Read these off the row that follows.
1) Which number is the entry just left of the centre entry?
2) Which number is the entry just right of the largest entry?
3) Which number is the entry just right of 9.67?
[  7.99 -14.67   9.67   5.81   3.23   4.11   8.08  -0.38 -16.54  -0.74
 -17.82  10.46  -7.36  19.49   4.41]
1) 8.08
2) 4.41
3) 5.81

grid =
[[15, 10, 25, 30],
 [16, 18, 9, -4],
 [8, 24, -29, 32],
 [12, 13, 23, 27],
 [16, 29, -15, 0],
 [10, 11, 13, 21],
 [-6, 35, 7, 18],
 [15, 7, 33, 12],
 [21, -3, 43, 37]]
Indices start at 1.
Give the entry directly above -3.
A: 7
The entry at row 2, column 1 is 16
The entry in the top-left corner: 15
Give the bottom-left entry.
A: 21
The entry just left of 30 is 25
The entry in row 1 and column 2: 10
The entry in row 2 and column 2 is 18
Give the entry just left of 32.
A: -29
Give the entry directly below 23.
A: -15
Give the entry just left of 37.
A: 43
Give the bottom-right entry.
A: 37
Give the entry in row 2 and column 3.
A: 9
Give the entry directly below 30.
A: -4
The entry just left of the largest entry: -3
The entry at row 3, column 1: 8
Give the entry directly below 11.
A: 35
The entry in the top-right corner: 30

a = -21	31	-5	47	0	-30	51	-11	-56	-33	-26	13	3	-44	6
Read off the last entry.
A: 6
Read off the entry just left of -44.
A: 3
Read off the second entry from the right.
A: -44
The entry just left of 51 is -30
